In the rows, 128 means zero.
Each row has a class, written after it.
[ 82 124 171 139 172 151 192 127 136 115 154 157  85  97 135 137 158 112
 156  95  71 143 145 145 126 109 119 123 123 123  80 146 104 123 138 204
 190 180 202 124  92 165 132 171 158  88 158 171  84] -> U
[112 169 149 119 133  93 167 121 137 142 122 129  77 119 140 182 143 190
 162 131  71 136 145 106 174 143  98 126 142 151 135 126 149  95 111 123
 172 217 131 147 161 146  91 157 143 108 159 123  51] -> W
[110 166 128 139  60 168 154 119 132 119 106  86  73 131 122 160 130 161
 199  68 150 148 143 148 171 120 148 129 146 147 128 122  79 154 133 106
 144 150 158 157 141 130  98 129  73 127 158  92  83] -> H
[ 97 145 142 125 130 151 185 119 107 108 147 138 112 110 168 125 188 123
 126  86 113 131 177 151 143  99 137 119 135 122  78 146  96 128 141 118
 209 175 175 116  80 153 116 156 168  62 150 163  91] -> N
[ 98 145 134 126 135 156 182 122 115 109 145 140  98 104 161 128 182 109
 125  78 112 135 174 144 150  97 136 120 131 121  83 135  92 131 135 126
 206 170 180 118  85 148 116 157 173  70 145 165  88] -> N
[ 99 163 140 157  74 113 142 117 130 124 118  95  70 147 126 132 195 119
 191  75 133 126 154 168 144 143 130 148 121 130 129 116  62 143 169 133
 122 130 169 174 162 164  86  97  92 128 146 123 109] -> M
[107 152 140 157  85 126 150 116 144 124 119  96  59 144 112 139 175 126
 196  70 126 129 140 154 126 146 138 145 114 128 130 110  61 139 161 139
 117 116 162 173 146 157  96 104  84 138 139 124 117] -> M
[119 155 116 140  63 174 171 136 142 122  88  80  56 139 124 140 140 135
 176  72 155 143 139 148 188 122 149 130 134 119 128 126  84 157 152 114
 151 152 135 169 141 116 112 128  82 113 166 108  88] -> N
[148 146 127 133 139 123 130 102 119 118 115 145  56 103 148 155 114 178
 109 104 104 141 127  92 178 122 127 140 171 159 134 114 134  82  80 123
 181 217 139 166 158 151  78 126 150  96 155 116  70] -> W
[131 135 139 131 164 125 131 103 130 124 119 145  64  98 146 130 117 166
 120 108  97 134 129 113 184 131 131 124 140 150 107 121 133 101  79 139
 184 228 145 165 143 153  78 123 166  80 159 124  76] -> U
[121 155 138 135  74 132 155 112 133 103 121 109  50 140 109 147 183 135
 171  80 150 128 130 138 137 128 132 153 137 137 132 108  53 124 135 134
 124 116 163 169 154 156  86 114  91 146 139 109 106] -> W
[103 159 120 127  70 179 164 133 153 128 104  91  65 147 142 144 125 140
 180  67 161 146 132 117 177 112 139 151 137 139 133 120  83 159 164 120
 142 146 166 169 145 124 103 134  90 117 151 100 104] -> G
[101 164 145 130 148  82 163 123 145 161 121 118  83 117 152 170 132 173
 170 115  53 135 164 112 175 163 104 117 122 142 129 122 157 120 126 129
 161 218 143 151 164 146  95 145 135  98 156 137  61] -> M
[143 154 118 119 155 127 138 109 133 137  95 124  74  84 152 156 120 172
 137 127  70 133 133 116 182 114 120 143 145 138 119 120 138 116  89 160
 185 199  99 173 165 154 109 137 157  73 151 133  55] -> N
[134 167 132 115 146 121 133 103 127 142 116 122  72  83 161 160 125 189
 132 128  74 134 120 123 185 117 116 140 142 150 122 116 140 104  91 138
 199 199 110 161 183 166 116 145 149  80 167 126  63] -> D
[106 168 123 127  70 172 152 134 142 121  93  91  56 136 140 142 137 142
 191  64 169 152 130 128 176 112 142 148 133 134 134 122  83 150 158 122
 140 144 163 167 140 128 107 131  95 124 148  98  99] -> G
[121 160 147 115 136  99 161 128 135 137 115 131  71 111 142 181 141 195
 167 131  72 141 143 110 170 144 105 123 137 146 132 126 151  93 107 129
 180 221 129 152 163 147  96 157 142 102 164 122  54] -> W
[108 160 117 140  59 172 178 132 146 117  94  74  71 141 138 137 137 141
 178  69 155 146 146 144 182 123 145 132 127 124 126 128  81 158 153 115
 150 150 136 166 135 120 110 123  76 113 162 111  88] -> N
[110  92 166 122 163 181 185 118 127 115 131 137  90 114 136 129 144 114
 113  77  86 141 144 127 138  91 120 146 125 133  98 136  77 119 137 178
 161 132 197 143 103 173 146 139 135  66 183 135 101] -> E
[ 89 164 126 141  74 160 149 129 144 133 112  88  63 135 142 150 130 142
 192  66 134 157 147 147 158 134 141 133 138 142 129 132  93 154 155 102
 141 144 154 163 136 134 105 121  74 133 153 116  92] -> M
[ 90 210 159 131  78 144 143 128 150 109 130  94  99 113 124 138 157 125
 130  67 166 121 141 143 137 131 135 156 129 144 108 137  82 141 144 118
 139 114 173 152 157 142 104 101  77 117 143 106 105] -> X
[108 202 138 148  82 152 156 131 148 105 115  94  84 109  99 140 162 113
 132  75 169 133 127 133 154 112 142 155 138 126 111 133  76 158 155 131
 149 107 150 172 152 131  96  99  94 108 134 110  91] -> N
[104 168 141 142  65 126 148 115 137 118 118  97  72 151 114 122 201 131
 164  68 146 111 149 164 146 145 135 144 115 136 128 116  62 138 136 123
 133 116 177 157 161 157  95 103  88 127 150 121 129] -> X
[102 202 152 149  81 147 134 126 136 100 122  98  88 118 116 161 159 143
 150  86 155 142 134 142 148 125 134 158 147 139 110 131  75 154 154 144
 137 118 166 165 156 138 101  98  91 124 115 105 100] -> Z
[ 91 123 164 127 160 154 190 140 136 129 135 154  71 104 140 144 142 108
 161  92  86 154 134 132 126 105 118 134 127 114  90 143 103 113 153 205
 185 166 204 130 109 162 142 171 144  85 153 161  97] -> G
[ 97 122 173 144 159 150 174 126 126 121 149 144  65 103 111 149 152 102
 151 100  74 137 140 129 121 116 116 131 127 121  85 145 107 128 143 176
 189 155 210 130  96 165 146 170 132  84 170 165  89] -> E
[140 162 148 116 143 128 117  98 123 139 107 132  88  83 149 167 126 186
 158 118  55 131 131 129 179 114 120 142 163 154 121 124 141 115  81 149
 184 199 130 157 179 161  98 143 151  80 153 123  65] -> H
[107 160 119 128  65 176 151 125 143 105 106  97  63 147 141 166 125 158
 183  71 149 157 138 133 172 122 138 136 150 154 136 122  84 134 140 110
 141 148 148 162 142 128 107 131  69 141 145  97  89] -> W
[103 134 180 141 156 148 185 123 118 126 144 151  82  94 127 155 152 100
 152  88  78 137 156 154 131 110 123 127 145 116  84 141 106 125 127 186
 194 173 215 120 108 169 124 162 134  87 164 161  89] -> H
[140 168 144 108 148 128 127  96 132 132 107 128  85  75 152 168 114 182
 141 111  57 123 137 115 181 103 116 148 162 157 121 123 142 118  83 141
 175 200 140 154 175 155  95 144 155  80 145 123  59] -> H
[107 178 132 140  61 172 161 116 141 115 102  86  86 142 132 162 135 144
 191  59 149 141 150 148 175 120 143 133 152 150 130 117  85 166 144 101
 142 148 158 150 141 131  95 123  78 126 146  98  92] -> H
[114 160 145 139  72 135 140 116 120 101 121 115  59 143 117 146 192 139
 183  81 141 131 132 146 148 136 129 149 140 136 128 120  52 117 135 146
 137 128 164 169 167 158  91 108  90 140 148 109 101] -> W
[ 96 143 149 121 141 163 164 117  90 105 156 159 103 112 167 148 192 133
 130  91 109 149 178 156 145 101 134 126 146 138  80 139  93 122 133 131
 202 180 198 112  87 159 119 148 188  75 133 158 103] -> Z
[100 162 159 124 146  88 164 122 153 142 124 124  89 116 143 153 154 179
 180 136  67 120 153 122 178 146 102 114 113 141 113 136 155 119 119 126
 175 234 134 152 153 148  86 157 159  92 163 141  57] -> U
[ 76 147 141 134 142 136 170 116 103 129 167 153 118 119 179 140 179 116
 132  91  82 142 183 162 135 115 123 123 138 129  94 137 108 124 158 113
 193 184 190 106  76 165 112 150 167  74 141 166 101] -> M
[105 104 160 130 169 158 194 125 120 131 133 138 110 123 166 133 151 119
 113  73  64 143 168 157 140 103 126 145 132 113 110 132  86 116 142 179
 169 155 196 143 105 183 134 128 132  75 174 148 108] -> M
[ 97 123 166 121 148 146 189 136 120 131 150 155  61 106 119 135 159 111
 122  84  89 138 143 167 112 124 124 122 118 123  97 145 108 111 121 189
 195 156 222 111 114 157 141 166 134  91 175 169 111] -> X
[110 104 158 111 154 170 201 131 124 116 129 137  91 113 155 122 152 122
  90  57 100 124 160 152 141 103 135 137 120 138 103 131  75 112 122 180
 160 144 209 133 104 170 135 135 146  74 176 131 110] -> X
[ 90 157 149 126 119 147 177 110 110 103 160 136 116 108 172 128 196 128
 132  96 119 138 160 160 145  97 126 128 125 138  89 132 102 126 154 111
 215 173 182 113  83 168 117 155 171  69 152 164 102] -> D
[156 156 139 129 147 110 125  89 116 135 116 130  67  97 136 151 113 180
 120  97  95 142 130 109 173 129 129 122 161 152 118 104 140 100  72 130
 185 213 156 154 152 151  68 115 139  83 156 112  90] -> H
[ 92 199 150 130  92 160 138 139 146 114 118 114  79 114 117 145 152 132
 156  69 168 143 111 121 143 110 136 164 132 132 121 138  81 139 164 151
 139 105 164 165 141 137 103 116  96 116 124 103 107] -> G
[157 146 131 125 145 118 123  93 125 121 113 145  55 100 149 152 106 186
  98 103  97 148 124  88 174 132 125 138 161 162 134 107 137  73  77 138
 178 213 141 160 146 148  69 132 148  96 157 111  85] -> W
[112 110 151 106 170 176 221 132 137 114 128 135  80 105 150 130 139 116
  99  63 109 142 136 130 161  85 127 145 114 127 113 121  82 118 120 189
 168 137 190 144 112 177 139 146 138  81 175 145  94] -> D
[112 123 172 146 159 149 186 134 109 124 142 155  64 103 123 157 155 118
 146 104  83 159 148 148 124 116 117 127 133 116  93 148 108 125 128 199
 188 165 211 125 109 160 137 158 145 103 161 168  94] -> Z
[133 151 144 126 148 127  98  89 130 139 113 128  66  89 145 164 120 172
 141 129  58 125 125 107 170 123 108 147 148 162 116 122 135 111  98 139
 176 187 115 165 167 164 110 145 150  77 159 125  60] -> E
[ 96 126 170 145 156 147 175 119 127 120 140 145  69 105 116 147 151 109
 157 101  71 143 138 134 120 120 114 130 128 130  86 138 117 124 145 178
 191 165 201 123  95 164 147 168 137  77 163 170  94] -> E
[113 165 132 151  74 134 173 119 140 112 103  83  74 147 112 128 192 129
 193  76 143 127 146 143 157 133 133 139 111 121 120 118  57 148 148 151
 137 120 148 175 161 148 102  99  88 121 150 120  99] -> N
[116  99 159 107 171 174 209 124 123 104 126 159  94 119 155 153 149 126
  96  68  85 143 152 133 146  92 121 154 147 126 123 130  73 101 117 197
 160 145 193 139 109 182 130 145 137  90 170 133  97] -> W
[100 152 172 139 141  96 144 127 144 147 118 120  70 108 144 177 131 181
 181 122  68 136 158  88 180 146 114 122 122 151 121 132 149 116 125 132
 162 218 111 149 169 138  97 133 139  87 180 136  53] -> A
[106  89 190 126 163 173 162 135 118 111 131 148  99 114 158 137 152 113
 117  67  91 143 151 135 154  95 145 150 132 112 101 131  73 112 138 195
 163 152 169 141  98 171 128 124 137  66 191 152 100] -> A
[110 168 144 159  69 130 145 116 118 107 112  99  75 140 117 139 197 143
 178  90 146 134 153 153 157 133 130 151 132 128 126 126  58 141 145 148
 127 129 169 168 175 158 104  97 101 135 134 118 104] -> Z
[106  95 161 121 177 175 207 125 131 110 129 147  99 113 152 120 157 119
 123  74  85 136 147 148 150  88 129 140 118 120  95 128  70 119 127 192
 161 158 189 143  86 180 128 138 158  74 175 141  98] -> U
[109 175 135 132  53 168 155 109 136 117 105  84  79 137 132 156 137 146
 188  63 143 143 156 145 185 121 143 130 154 143 120 124  86 160 138  99
 141 151 168 155 146 133  93 125  70 125 148 101  85] -> H
[ 99  95 176 123 175 185 186 132 139 110 123 146  92 107 149 142 133 115
 113  52  86 146 157 107 159  85 145 153 123 130 109 130  67 110 130 194
 149 141 174 137 108 167 136 129 146  76 186 147  94] -> A
[ 97 164 144 153  84 115 139 120 134 129 125  96  64 143 123 138 186 124
 196  72 119 127 148 159 141 149 132 139 123 126 122 122  64 139 159 132
 134 132 170 173 162 161  92 100  91 132 150 126 108] -> M
[ 91 115 191 159 153 152 173 129 125 116 139 148  75  95 135 157 155 110
 163  95  73 152 163 134 133 111 136 135 127 120  87 143 101 119 157 192
 189 181 182 123 107 164 143 151 145  78 186 173  89] -> A
[ 86 138 174 134 132 154 132 113 104 104 155 157  94 103 161 146 186 118
 139  83 101 143 176 138 150 100 149 129 143 133  81 143  97 114 149 120
 197 183 169 112  89 156 115 142 177  70 156 168  93] -> A
[108 150 175 143 132  89 135 118 140 145 117 117  77 115 142 173 144 183
 178 126  70 131 162  97 181 148 121 121 130 142 115 127 143 107 131 126
 163 223 107 157 162 146  91 132 137  84 177 136  52] -> A
[100 148 147 156  87 138 138 111 138 103 124 105  63 138 113 128 202 131
 201  84 143 119 138 163 148 134 143 139 121 124 108 111  55 143 147 150
 139 141 157 180 135 160  94 104 105 127 135 116 111] -> U
[118 163 134 143  71 137 119 121 127 119 117 104  58 145 123 125 182 129
 181  78 157 133 118 141 150 122 136 154 126 111 125 111  59 128 160 153
 141 124 170 179 145 149  91 108  90 119 135 112 126] -> G
[138 164 142 112 150 126 127 101 127 135 108 130  85  81 154 166 119 178
 150 111  63 126 132 123 178 109 121 142 160 157 120 119 136 118  81 140
 176 199 134 153 173 162  94 141 161  85 149 122  64] -> H
[ 89 153 145 126 141 143 165 114 101 123 162 151 110 116 174 147 180 116
 135  79  82 142 181 161 130 112 127 122 138 132  93 136 104 123 160 120
 190 177 193 109  88 163 118 156 165  78 144 164  96] -> M
[104 155 115 136  65 176 178 136 157 121  95  71  71 136 135 137 124 143
 178  63 157 148 141 129 182 119 148 129 128 136 123 127  76 165 146 113
 141 137 135 171 143 117 111 128  74 120 161 107  88] -> N
[109 145 178 138 163 149 186 125 123 118 139 147  83  96 126 155 147 104
 163  83  71 138 154 139 133 115 122 126 143 119  83 142 108 128 123 192
 188 172 217 120  96 168 120 168 133  93 157 158  82] -> H
[113 164 142 129 136  93 177 134 148 151 107 108  86 115 142 158 146 177
 169 121  76 132 153 111 184 149 107 109 114 127 119 130 150 119 119 138
 180 212 116 156 160 134  99 151 134  81 169 136  54] -> N
[ 90 136 152 133 132 161 143 103 112 107 159 144  93 105 156 134 170 121
 134  96 103 134 161 130 133 103 127 134 132 147  82 135 106 127 146 112
 198 169 187 119  68 158 121 156 166  65 142 155  99] -> E
[116 166 132 151  74 132 169 123 143 112 100  84  60 133 110 124 186 120
 179  73 149 119 141 142 159 131 139 146 111 119 120 115  54 149 146 148
 138 119 150 178 154 147  91 105  96 118 149 122  98] -> N
[ 96 156 138 148  86 124 144 121 136 130 125 102  63 142 117 139 181 118
 191  72 127 136 144 155 141 147 134 142 121 120 127 114  63 139 157 138
 120 122 163 173 157 159  96 100  83 135 143 125 113] -> M
[135 157 131 124 146 125 118 104 114 134 107 133  76  85 167 170 125 194
 135 132  62 139 142 117 180 118 113 147 154 155 120 124 132 114  90 162
 169 199 123 162 183 159 112 132 166  88 136 128  65] -> Z
[113 166 137 129 134  93 167 137 143 149 109 110  79 110 146 157 146 178
 171 125  80 136 153 118 182 147 112 108 115 126 113 131 153 117 121 133
 190 220 116 156 150 135  95 154 135  76 166 138  57] -> N
[114 160 140 140  83 137 142 120 125 104 124 117  54 144 105 151 196 135
 182  82 148 126 128 147 144 130 131 151 144 133 134 112  48 116 135 135
 136 122 160 166 150 152  89 113 102 143 143 101 100] -> W
[ 97 195 155 156  97 138 129 124 148 121 131  97  94 120 125 147 147 125
 150  73 139 143 135 152 131 135 138 157 135 130 118 130  88 147 157 117
 149 117 165 166 142 146  95  95  71 125 138 112 118] -> M
[112 172 136 138  59 165 150 115 132 121 108  90  74 138 123 156 134 143
 181  68 148 139 146 148 186 119 145 136 157 137 125 120  85 160 131 100
 147 153 166 161 144 133  88 122  69 122 149 101  83] -> H
[123  95 154 113 163 177 213 130 125 102 129 154  86 110 150 142 143 128
 108  73  91 145 147 127 141  87 126 150 137 136 113 128  71 102 119 175
 158 148 193 139 113 174 129 145 150  87 172 129  97] -> W
[ 89 142 173 128 135 154 145 114 107 105 156 149 108 109 166 145 189 114
 138  84  97 140 184 132 149 102 147 132 146 127  78 135  95 121 154 121
 196 185 173 110  90 160 117 141 173  66 159 168  97] -> A
[ 96 132 166 147 156 151 195 139 117 122 146 150  80 104 134 156 153 118
 145 103  80 152 160 135 131 114 115 127 135 119  87 149 107 125 144 196
 182 174 210 120 107 158 141 162 149  95 152 169  88] -> Z
[ 90 142 154 118 130 163 159 117 106 111 153 153  99 107 165 131 188 128
 130  73 111 128 170 162 129 114 139 126 127 145  88 138  97 111 131 132
 199 171 197 111  78 160 121 156 168  69 155 156 109] -> X
[113 169 154 144  75 127 135 118 126 115 120 105  64 132 100 137 191 128
 204  71 138 114 134 147 155 136 135 141 134 125 122 121  59 147 129 136
 131 125 176 164 160 153  77 111  94 133 143 115  99] -> H
[105 117 163 133 152 158 189 136 123 119 142 159  69 112 137 162 150 122
 147  96  77 151 141 144 119 111 115 127 142 127 104 141 104 101 135 185
 191 165 189 120 103 158 137 169 135 103 163 154  91] -> W
[102 163 150 140 140  80 163 127 140 162 121 118  82 119 144 168 135 175
 184 123  52 138 157 121 169 164 103 119 119 140 129 128 156 121 134 133
 163 219 143 155 164 149  93 145 129  94 168 139  63] -> M
[ 96 178 119 124  63 172 155 140 140 126 107  87  74 153 147 143 128 147
 185  69 154 148 123 127 177 112 135 147 137 128 139 130  84 154 161 121
 152 147 168 163 138 124 109 130  85 128 155 105  98] -> G
[129 151 140 115 147 123 114  99 130 138 109 124  75  89 145 160 117 178
 136 131  62 126 126 106 171 120 112 147 145 162 119 127 143 117  98 132
 169 187 118 164 177 164 121 142 152  79 159 124  67] -> E
[146 154 123 128 141 120 143 108 120 129 114 118  54  93 145 139 119 176
 102 106 117 140 118 117 194 124 132 128 148 147 121 104 128 100  88 131
 199 211 139 172 166 161  95 119 149  78 168 113  69] -> D
[ 96 148 145 111 138 160 159 118 107 112 153 156  96 108 178 132 175 117
 132  81 115 143 161 132 143  91 127 136 139 130  88 139  98 120 153 139
 201 179 208 119  85 157 114 163 185  71 138 152 102] -> G
[111 176 120 137  65 176 155 133 130 111 100  81  68 139 138 152 132 155
 167  71 153 153 152 134 185 119 141 140 146 141 126 130  80 159 143 118
 136 147 170 162 148 126 112 115  91 138 143 100  91] -> Z
[ 95 199 159 141  69 146 126 121 146 112 131 102  87 120 116 139 168 120
 127  70 167 124 140 157 142 139 145 152 135 141 110 132  86 140 152 125
 143 116 171 159 148 142  98 105  76 115 137 109 122] -> X
[103 151 165 167  69 135 129 110 136 111 115 100  68 149 113 143 199 132
 198  81 136 130 154 137 153 134 145 151 130 125 126 114  61 136 161 132
 130 132 133 160 161 150 101  89  90 122 157 126 112] -> A
[145 148 130 138 148 128 117 107 114 125 112 136  57 100 149 153 121 182
 107 106 102 150 145 102 187 127 129 130 159 153 115 120 126  96  87 145
 179 218 150 169 159 150  83 116 161  83 149 117  75] -> Z
[ 96 196 161 144  82 148 116 114 143  99 126 100  84 115  94 143 167 120
 136  81 152 129 124 132 145 123 131 161 140 140 111 139  81 151 158 121
 143 101 171 164 149 146 108 103  85 111 133 107 103] -> E
[114 199 158 135  90 148 138 127 145  98 119 100  67  99 102 148 160 122
 136  75 178 133 104 158 159 124 143 155 132 131 115 124  81 147 149 131
 156 110 157 171 152 146 103 112  86 118 140 104  98] -> D
[110 150 139 133  80 141 132 126 133 117 116 102  56 155 125 125 180 133
 194  74 160 132 122 139 146 123 131 155 126 115 130 116  60 133 153 167
 134 119 173 180 149 149  98 105  81 127 133 109 123] -> G
[ 99 159 142 123 129 152 174 108 107 109 165 141  96 105 160 138 189 134
 136  99 116 136 153 151 142 104 130 125 132 137  85 123  97 120 147 115
 217 176 177 115  74 163 114 165 169  68 147 153  94] -> D
[ 89 188 179 155  95 150 109 126 142  98 125 105  83 105 115 162 145 122
 146  73 158 138 132 127 155 121 154 167 144 130 114 132  77 145 151 139
 138 119 141 163 149 137 106  89  79 119 142 111  98] -> A
